Below are the code and all the weights of a small trained network. Each question names an input and a class and asks about switching units off, where a switched-off unit gives its printed mean instead of its output.

import numpy as np


def w(rows, s, z=0):
    codes = np.array(rows[::2]) - 128.0
    scale = np.full(codes.shape[1], s)
    scale[-1] = z or s
    return codes * scale


def f(y):
    return y / 2 * (1 + np.tanh(0.7978845608 * (y + 0.044715 * y**3)))


def log_softmax(a):
    a = a - a.max(-1, keepdims=True)
    return a - np.log(np.exp(a).sum(-1, keepdims=True))


def net(x, mask):
    res = np.array(x, float).reshape(1, 4) / 4 @ E
    y = f(res @ A[0][:, :-1].T + A[0][:, -1])
    res = res + np.where(mask, y, B[0][:, -1]) @ B[0][:, :-1]
    return log_softmax(res[-1] @ U[:, :-1].T + U[:, -1])


A, B = {}, {}
E = w([
[234,193,214,200,227,128,70],'x0',
[86,158,150,208,84,174,73],'x1',
[111,44,43,143,202,170,19],'x2',
[255,104,82,152,74,177,102],'x3',
],0.0092)
A[0] = w([
[192,133,123,81,79,128,170,175],'N1',
[104,118,152,107,213,105,107,144],'N2',
[166,135,150,87,175,99,157,252],'N3',
[103,206,202,134,102,119,182,131],'N4',
[114,43,91,160,142,152,82,76],'N5',
[64,11,61,63,111,125,129,131],'N6',
],0.013,0.004)
B[0] = w([
[113,99,130,137,102,90,100,189],'N1',
[87,184,167,112,46,99,172,182],'N2',
[90,103,52,114,104,93,110,186],'N3',
[161,158,43,80,117,149,119,213],'N4',
[196,148,85,176,161,184,119,201],'N5',
[135,48,111,174,83,8,82,253],'N6',
],0.014,0.015)
U = w([
[143,74,215,72,187,127,168,3],'0',
[188,155,80,148,229,191,115,144],'1',
[177,128,198,222,149,115,100,28],'2',
[125,84,102,123,99,55,105,198],'3',
[64,189,143,67,85,102,253,135],'4',
],0.013,0.0051)

Each question gives the input, the list of numbers given to net, and the class t.
The units are the neurons (one row each of A and B). Each row of codes is followed by its name. A weight is (code - 128) times the scale printed after its matrix; where a second scale follows, it is the last column's (A, B and U).
mask holds one flag per neuron, in row order. A switched-off neuron (its flag False) gives its mean, the last column of its row in B, instead of its output. The means were averaged over made-up inputs and are rounded, as every weight is.
A unit's drop is (log p(t) with every unit on - log p(t) with that unit switched off) / (log p(t) with every unit on - log p(t) with every unit switched off).
The circuit of an input: a set's keep is (log p(t) with only the set's units on - log p(t) with every unit switched off) / (log p(t) with every unit on - log p(t) with every unit switched off). Starting from all 6 units, units are removed one at a time, each time the one whose removal leaves the highest keep (on an exact tie, the one counted first), for as long as the keep stays at least 0.8.
units of the circuit, in order: the units of the circuit, biggest drop first
unit that matters most: the unit with the biggest drop
k most important neurons: the k neurons with the biggest drops, biggest first
drop of u: that unit's drop, to one decimal
input [4,-5,6,-3], class 4: unit that matters most : N2
input [1,1,0,3], class 2: units of the circuit, in order : (N4, N6)
input [7,8,6,4], class 1: 2 most important neurons : (N6, N5)
input [1,7,-3,6], class 2: 3 most important neurons : (N6, N3, N5)
input [4,-3,3,-1], class 4: units of the circuit, in order : (N6, N2)
input [2,5,0,2], class 2: units of the circuit, in order : (N4, N3)
input [2,8,3,-6], class 4: 2 most important neurons : (N6, N2)
input [1,-4,1,-4], class 4: 2 most important neurons : (N6, N2)
input [8,0,0,-6], class 4: 2 most important neurons : (N2, N6)
input [1,7,3,-4], class 1: 2 most important neurons : (N6, N1)
input [5,2,-5,3], class 1: 3 most important neurons : (N6, N2, N4)
input [8,5,-6,0], class 1: 2 most important neurons : (N6, N4)
input [2,7,4,1], class 1: drop of N6 : 0.3
input [5,-4,-6,-3], class 4: drop of N6 : 1.3
input [1,-2,-3,-7], class 4: drop of N6 : 0.1
